Here is a tiny trained network, its code and every weight. The questions are about switching its units off for an input and a class, where a switched-off unit gives its printed mean instead of its output.

import numpy as np


def w(rows, s, z=0):
    codes = np.array(rows[::2]) - 128.0
    scale = np.full(codes.shape[1], s)
    scale[-1] = z or s
    return codes * scale


def f(y):
    return np.maximum(y, 0)


def log_softmax(a):
    a = a - a.max(-1, keepdims=True)
    return a - np.log(np.exp(a).sum(-1, keepdims=True))


def net(x, mask):
    res = np.array(x, float).reshape(1, 5) / 4 @ E
    y = f(res @ A[0][:, :-1].T + A[0][:, -1])
    res = res + np.where(mask, y, B[0][:, -1]) @ B[0][:, :-1]
    return log_softmax(res[-1] @ U[:, :-1].T + U[:, -1])


A, B = {}, {}
E = w([
[37,62,203,46,132,122,178,2,171,102],'x0',
[253,75,89,104,132,226,142,88,189,173],'x1',
[147,202,91,86,95,128,49,63,178,16],'x2',
[156,44,79,136,195,10,5,126,164,121],'x3',
[108,123,198,253,109,149,116,126,231,124],'x4',
],0.0062)
A[0] = w([
[115,125,149,193,114,141,112,155,192,134,78],'N0',
[172,81,100,137,140,154,122,99,171,144,122],'N1',
[2,194,161,157,123,61,98,179,48,72,252],'N2',
[157,194,129,99,102,151,72,82,166,52,128],'N3',
[121,135,156,191,105,138,122,130,200,90,126],'N4',
[130,155,104,122,90,149,97,95,150,68,96],'N5',
[117,100,106,113,174,83,85,143,118,111,91],'N6',
[116,186,70,69,100,133,92,102,125,88,128],'N7',
[77,50,162,59,142,133,177,34,165,109,117],'N8',
[142,150,80,48,127,102,129,162,64,152,159],'N9',
[179,162,82,184,123,137,97,197,103,151,104],'N10',
[171,74,111,111,130,184,131,82,150,145,140],'N11',
[61,125,159,109,112,83,127,130,124,110,158],'N12',
[88,134,154,192,106,101,113,135,179,139,191],'N13',
[131,110,136,154,161,143,130,155,77,180,87],'N14',
[187,172,90,183,132,129,105,217,78,162,97],'N15',
[108,212,145,113,65,226,193,121,114,117,129],'N16',
[103,62,167,115,158,127,156,100,115,159,117],'N17',
[139,106,99,36,147,94,159,122,60,117,169],'N18',
[172,81,101,145,186,60,73,126,159,119,88],'N19',
[191,99,112,101,149,200,141,112,186,149,92],'N20',
[149,64,92,148,176,65,77,127,162,116,115],'N21',
[78,57,130,126,144,138,155,120,114,185,119],'N22',
[120,43,128,106,174,77,82,118,172,121,89],'N23',
[146,183,114,98,114,125,97,104,169,55,105],'N24',
[164,111,113,128,122,178,134,99,153,161,105],'N25',
[115,82,123,123,140,139,153,153,89,154,76],'N26',
[121,106,141,159,157,124,158,136,100,189,69],'N27',
[123,66,137,155,146,136,162,135,87,158,62],'N28',
[133,98,193,207,106,129,115,111,187,127,82],'N29',
[114,80,142,148,162,147,144,168,106,185,51],'N30',
],0.0072,0.0012)
B[0] = w([
[138,174,118,88,124,195,70,83,151,216,178],'N0',
[127,94,36,107,126,113,186,161,123,138,171],'N1',
[149,57,3,70,200,76,211,146,166,159,255],'N2',
[185,79,167,192,191,76,112,99,62,77,206],'N3',
[136,81,111,96,152,184,76,77,128,204,183],'N4',
[165,84,149,211,184,89,87,94,77,101,177],'N5',
[69,99,140,98,98,168,154,146,73,170,170],'N6',
[194,78,167,183,191,134,77,95,109,145,197],'N7',
[123,220,166,101,39,80,101,112,195,41,218],'N8',
[135,157,106,77,101,198,46,57,168,210,199],'N9',
[128,211,150,115,49,77,125,145,201,29,213],'N10',
[130,99,78,101,131,95,191,171,166,117,176],'N11',
[138,99,61,79,116,97,192,154,192,112,181],'N12',
[135,139,77,71,146,174,112,97,147,221,186],'N13',
[181,114,186,154,157,107,99,55,138,82,172],'N14',
[110,221,147,104,93,63,103,133,202,61,227],'N15',
[45,85,197,151,70,197,174,207,25,139,235],'N16',
[170,161,174,160,113,53,100,100,168,60,175],'N17',
[140,165,129,89,108,218,13,40,183,241,193],'N18',
[62,117,185,141,64,182,166,195,52,118,195],'N19',
[113,73,49,90,175,88,203,172,149,114,185],'N20',
[19,101,159,120,76,202,154,199,58,127,194],'N21',
[171,132,171,182,151,79,86,86,132,77,178],'N22',
[46,167,180,129,48,173,162,199,56,109,185],'N23',
[174,65,161,202,188,96,96,113,80,114,191],'N24',
[116,57,62,101,113,104,191,163,151,115,166],'N25',
[181,85,176,191,153,119,80,70,92,135,162],'N26',
[180,85,174,157,167,108,90,88,109,106,174],'N27',
[191,104,190,212,174,95,95,89,87,93,171],'N28',
[162,163,111,80,126,203,59,84,145,219,190],'N29',
[183,105,153,222,168,77,97,87,99,88,178],'N30',
],0.0052,0.0084)
U = w([
[178,96,178,210,218,101,91,83,71,88,35],'0',
[58,128,169,125,59,192,170,186,22,133,70],'1',
[132,220,149,108,71,83,115,114,220,45,135],'2',
[143,155,108,83,142,194,61,64,154,254,157],'3',
[132,82,28,91,195,91,224,154,158,138,254],'4',
],0.011,0.00077)

Each question gives the input, the list of numbers given to net, and the class t.
The units are the neurons (one row each of A and B). Each row of codes is followed by its name. A weight is (code - 128) times the scale printed after its matrix; where a second scale follows, it is the last column's (A, B and U).
mask holds one flag per neuron, in row order. A switched-off neuron (its flag False) gives its mean, the last column of its row in B, instead of its output. The means were averaged over made-up inputs and are rounded, as every weight is.
A unit's drop is (log p(t) with every unit on - log p(t) with that unit switched off) / (log p(t) with every unit on - log p(t) with every unit switched off).
The circuit of an input: a set's keep is (log p(t) with only the set's units on - log p(t) with every unit switched off) / (log p(t) with every unit on - log p(t) with every unit switched off). Starting from the 12 units with the biggest drops (on a tie, the unit counted first), units are removed one at a time, each time the one whose removal leaves the highest keep (on an exact tie, the one counted first), for as long as the keep stays at least 0.8.
circuit, biggest first: the units of the circuit, biggest drop first
most important unit: the unit with the biggest drop
top k neurons: the k neurons with the biggest drops, biggest first
drop when u is switched off: that unit's drop, to one decimal
input [-8,2,1,3,-8], class 2: top 2 neurons	[N10; N15]
input [4,7,0,-5,-4], class 4: circuit, biggest first	[N20]
input [-6,-4,2,-4,-2], class 2: top 4 neurons	[N15; N10; N21; N19]
input [-3,-5,-3,-1,3], class 4: top 2 neurons	[N2; N8]
input [5,-4,-2,-2,-2], class 2: circuit, biggest first	[N8; N17]
input [-2,-1,5,-7,7], class 1: top 3 neurons	[N16; N18; N9]
input [-1,5,3,7,-5], class 1: circuit, biggest first	[N19; N21]
input [2,-6,-2,-5,-8], class 3: circuit, biggest first	[N18; N9]
input [1,-8,4,5,-6], class 4: top 2 neurons	[N2; N12]
input [1,-2,8,8,4], class 0: top 2 neurons	[N3; N24]
input [4,-7,-4,6,1], class 4: top 2 neurons	[N2; N16]
input [5,8,4,7,1], class 4: top 2 neurons	[N20; N16]
input [-5,3,2,0,2], class 2: circuit, biggest first	[N10; N15]
input [5,4,-5,1,-5], class 0: circuit, biggest first	[N22]
input [6,-1,5,6,-3], class 1: top 3 neurons	[N23; N21; N19]
input [-1,8,5,8,8], class 1: top 2 neurons	[N19; N21]
input [3,1,-2,3,-6], class 3: top 2 neurons	[N18; N16]
input [7,-3,-6,-4,-4], class 2: circuit, biggest first	[N8; N17]
input [6,3,-2,-2,8], class 3: top 3 neurons	[N29; N4; N10]
input [2,8,7,0,0], class 4: most important unit	N20
input [-7,-7,-3,3,0], class 2: top 2 neurons	[N15; N10]
input [4,5,6,7,-5], class 1: top 3 neurons	[N23; N21; N19]
input [8,0,8,-6,-2], class 0: circuit, biggest first	[N3; N24]
input [6,6,2,4,-1], class 2: drop when N17 is switched off	0.2
input [5,6,5,-2,4], class 4: drop when N15 is switched off	0.2
input [-2,1,-3,6,7], class 3: drop when N13 is switched off	0.3
input [2,5,-4,4,-8], class 3: circuit, biggest first	[N18]
input [2,1,-3,5,8], class 3: drop when N12 is switched off	0.0
